Look-ups in named tables: a row name and a column name give one cell, copied from the table.

tovutum.csv
,lufeni,nov,rezovup
lotugud,7.2,4.5,4.2
nemet,9.7,5.1,9.3
vivase,6.6,3.6,8.0
fal,5.0,5.3,6.1
sete,2.3,3.2,4.4
bet,6.3,6.9,6.4
bira,8.3,4.6,4.6
sefid,3.6,5.6,2.9
romar,6.5,4.7,4.3
volele,6.6,4.4,7.2

rezovup of nemet: 9.3
lufeni of nemet: 9.7
nov of romar: 4.7
nov of nemet: 5.1
lufeni of fal: 5.0
rezovup of sefid: 2.9
lufeni of sefid: 3.6
lufeni of romar: 6.5
rezovup of bira: 4.6
rezovup of volele: 7.2
rezovup of fal: 6.1
rezovup of vivase: 8.0
lufeni of bira: 8.3

fid =
fields: rusiv, zalekam, zosa, ref, soviro, rig, mam, vev, garip
murabun: [0.709, 0.660, 0.911, 0.680, 0.732, 0.340, 0.605, 0.676, 0.471]
tigamu: [0.640, 0.170, 0.614, 0.599, 0.150, 0.462, 0.467, 0.879, 0.571]
balaz: [0.544, 0.656, 0.389, 0.307, 0.708, 0.886, 0.367, 0.449, 0.774]
zusu: [0.589, 0.409, 0.814, 0.600, 0.412, 0.417, 0.685, 0.854, 0.534]
vababen: [0.635, 0.570, 0.610, 0.601, 0.631, 0.648, 0.351, 0.624, 0.749]

What is the ref of zusu in fid? 0.600
What is the garip of vababen in fid? 0.749
What is the rig of tigamu in fid? 0.462
What is the ref of vababen in fid? 0.601
What is the mam of zusu in fid? 0.685
What is the soviro of murabun in fid? 0.732
What is the vev of zusu in fid? 0.854
What is the garip of tigamu in fid? 0.571
What is the rusiv of zusu in fid? 0.589
What is the zalekam of balaz in fid? 0.656
What is the mam of balaz in fid? 0.367
What is the soviro of vababen in fid? 0.631
What is the zosa of vababen in fid? 0.610
What is the zosa of murabun in fid? 0.911
What is the zalekam of tigamu in fid? 0.170
What is the garip of murabun in fid? 0.471
What is the vev of murabun in fid? 0.676
What is the zalekam of murabun in fid? 0.660
What is the soviro of balaz in fid? 0.708
Row with the largest mam: zusu

pib =
fields: bosa, lut, nor, niz, mada
tep: [174, 174, 170, 151, 145]
fimines: [225, 174, 170, 151, 150]
rado: [174, 174, 170, 151, 145]
rokibu: [98, 174, 170, 151, 123]
fuf: [200, 174, 170, 151, 145]
pumit: [47, 174, 170, 151, 132]
linoze: [149, 174, 170, 151, 145]

nor of tep = 170
bosa of rado = 174
niz of fimines = 151
nor of fimines = 170
niz of rokibu = 151
bosa of rokibu = 98
mada of fimines = 150
nor of rokibu = 170
niz of rado = 151
Row with the largest mada: fimines

Table nopakas
         bula  luv  lar  zil  biseze  sivurot  bapotet  gubivem  mota
resolel   133  148  137  105     115      147      134      127   156
kanu      155  116  139   52     231      138      169      139   156
pep        80  161  138   72      88      148       95      131   155
mapi      141  197  128  101      77      118       82      128   146

What is the biseze of mapi in nopakas? 77
What is the biseze of resolel in nopakas? 115
What is the sivurot of resolel in nopakas? 147
What is the mota of pep in nopakas? 155
What is the mota of resolel in nopakas? 156
What is the lar of resolel in nopakas? 137
What is the gubivem of resolel in nopakas? 127
What is the bapotet of pep in nopakas? 95
What is the bapotet of resolel in nopakas? 134
What is the lar of mapi in nopakas? 128
What is the luv of resolel in nopakas? 148
What is the zil of kanu in nopakas? 52
What is the luv of pep in nopakas? 161
What is the gubivem of pep in nopakas? 131
What is the gubivem of kanu in nopakas? 139
What is the sivurot of mapi in nopakas? 118
What is the biseze of kanu in nopakas? 231
What is the lar of pep in nopakas? 138
What is the bapotet of mapi in nopakas? 82
What is the bula of kanu in nopakas? 155

Table pifudo
,vokedi,nub,bazi,bet,rinalun,mul,lerufa,mir,rel
pivinid,140,144,57,159,160,178,134,153,171
duto,183,148,146,163,182,160,186,198,221
vop,144,165,162,133,95,145,132,174,85
bir,139,201,179,228,164,86,136,193,141
mulu,148,157,116,156,143,159,148,228,163
tarego,163,167,225,190,199,122,171,104,172

bazi of pivinid = 57
nub of bir = 201
nub of tarego = 167
lerufa of vop = 132
rel of bir = 141
mul of vop = 145
mir of bir = 193
vokedi of bir = 139
lerufa of bir = 136
lerufa of mulu = 148

gatula.tsv
	refopo	vad	zupade	ruson	loku	zino	zoneze	bop	zub
dezag	0.95	-1.09	1.35	1.49	-1.19	1.59	0.76	0.99	1.36
ritudes	-0.64	-0.01	-1.94	1.30	1.98	-2.71	-1.80	-0.50	2.42
lop	6.02	-5.41	0.39	-0.28	-1.03	2.89	1.75	1.30	1.09
bil	0.48	0.92	2.74	-1.36	0.09	0.65	-4.66	-0.88	0.03
daziva	1.70	0.70	2.08	-0.49	6.57	-4.28	0.07	6.21	1.21
zekima	1.03	2.50	-0.23	1.61	1.37	2.24	2.42	0.45	-0.77
sira	1.52	-0.96	4.57	2.35	0.09	2.40	-1.88	3.56	-5.98
lav	0.15	-2.17	4.27	-5.15	2.22	-0.78	-3.78	-1.86	3.64
ziv	0.78	-1.24	-0.42	0.98	-0.49	1.37	-0.96	2.33	1.62
voko	-1.31	2.36	-2.27	2.67	0.29	2.28	6.07	6.54	0.51
pobiba	0.39	0.56	1.26	0.10	1.13	0.15	2.99	1.21	1.44
letim	-0.64	-0.82	2.49	1.55	0.59	1.67	2.50	-0.10	1.28

bil, loku: 0.09
daziva, ruson: -0.49
ritudes, refopo: -0.64
bil, zupade: 2.74
ritudes, zino: -2.71
letim, zoneze: 2.50
sira, bop: 3.56
dezag, zub: 1.36
daziva, refopo: 1.70
pobiba, zino: 0.15
letim, zino: 1.67
pobiba, zub: 1.44
lav, zino: -0.78
zekima, refopo: 1.03
ziv, zupade: -0.42
lop, zino: 2.89
letim, zub: 1.28
lop, loku: -1.03
ritudes, loku: 1.98
dezag, vad: -1.09

gogeni
cols = fep, datede, golide, bama, mito, zem, rudus, zivodi, nizu
bubat: [44, 47, 43, 55, 47, 61, 37, 35, 39]
sape: [41, 46, 50, 51, 44, 56, 40, 39, 29]
gare: [51, 43, 48, 49, 36, 55, 62, 47, 51]
remilo: [20, 42, 35, 49, 59, 35, 50, 54, 58]
mim: [52, 54, 42, 31, 41, 51, 40, 36, 54]
gor: [54, 42, 53, 50, 39, 53, 41, 62, 47]
zop: [52, 43, 47, 49, 93, 18, 57, 40, 51]
redonaf: [24, 42, 36, 36, 52, 29, 42, 44, 48]
sol: [47, 31, 44, 51, 46, 58, 35, 40, 38]
bazovul: [52, 44, 45, 26, 43, 52, 48, 53, 40]
dif: [45, 46, 45, 46, 45, 46, 46, 45, 46]
sininof: [51, 56, 34, 55, 39, 47, 42, 42, 39]

mito of mim = 41
nizu of sol = 38
golide of dif = 45
datede of gare = 43
zem of zop = 18
nizu of gare = 51
mito of zop = 93
rudus of mim = 40
bama of dif = 46
bama of redonaf = 36
golide of bazovul = 45
zem of gare = 55
rudus of sape = 40
bama of remilo = 49
rudus of bazovul = 48
Which row has the largest fep? gor

nuretot:
cols = pivebe, bupi, fak, vinogip, rop, fur
bafu: [-19.62, 34.96, -3.37, 20.95, 17.19, -11.56]
kiritom: [16.97, 13.81, -16.44, -5.45, -18.14, -4.93]
rup: [15.01, 18.45, 10.73, -3.57, 40.72, -8.68]
rulago: [22.34, 14.68, 10.12, 23.49, 2.15, -0.67]
kebade: [42.22, 0.00, -7.79, -2.72, 9.83, 19.58]
kasa: [69.03, -4.57, 41.89, 5.76, 36.51, -1.73]
kasofis: [50.45, 15.08, 1.19, 9.47, 24.31, 11.91]
visutub: [-26.11, 27.16, 26.25, 6.75, 1.56, 6.58]
tez: [-76.47, -25.13, 10.46, 1.45, 17.07, -12.40]
ravazeg: [67.08, 7.99, 25.16, 8.48, -34.38, 1.95]
gobogaf: [44.42, -11.43, 2.78, 2.89, -15.35, 16.81]
nasamel: [-36.10, -24.85, 29.98, 7.91, -24.18, -8.61]
zitoti: [21.40, 11.81, 11.64, 8.11, -59.35, -20.80]

fak of visutub = 26.25
fur of nasamel = -8.61
rop of gobogaf = -15.35
vinogip of zitoti = 8.11
pivebe of kasa = 69.03
fak of kiritom = -16.44
bupi of kiritom = 13.81
fur of rup = -8.68
bupi of rulago = 14.68
rop of visutub = 1.56

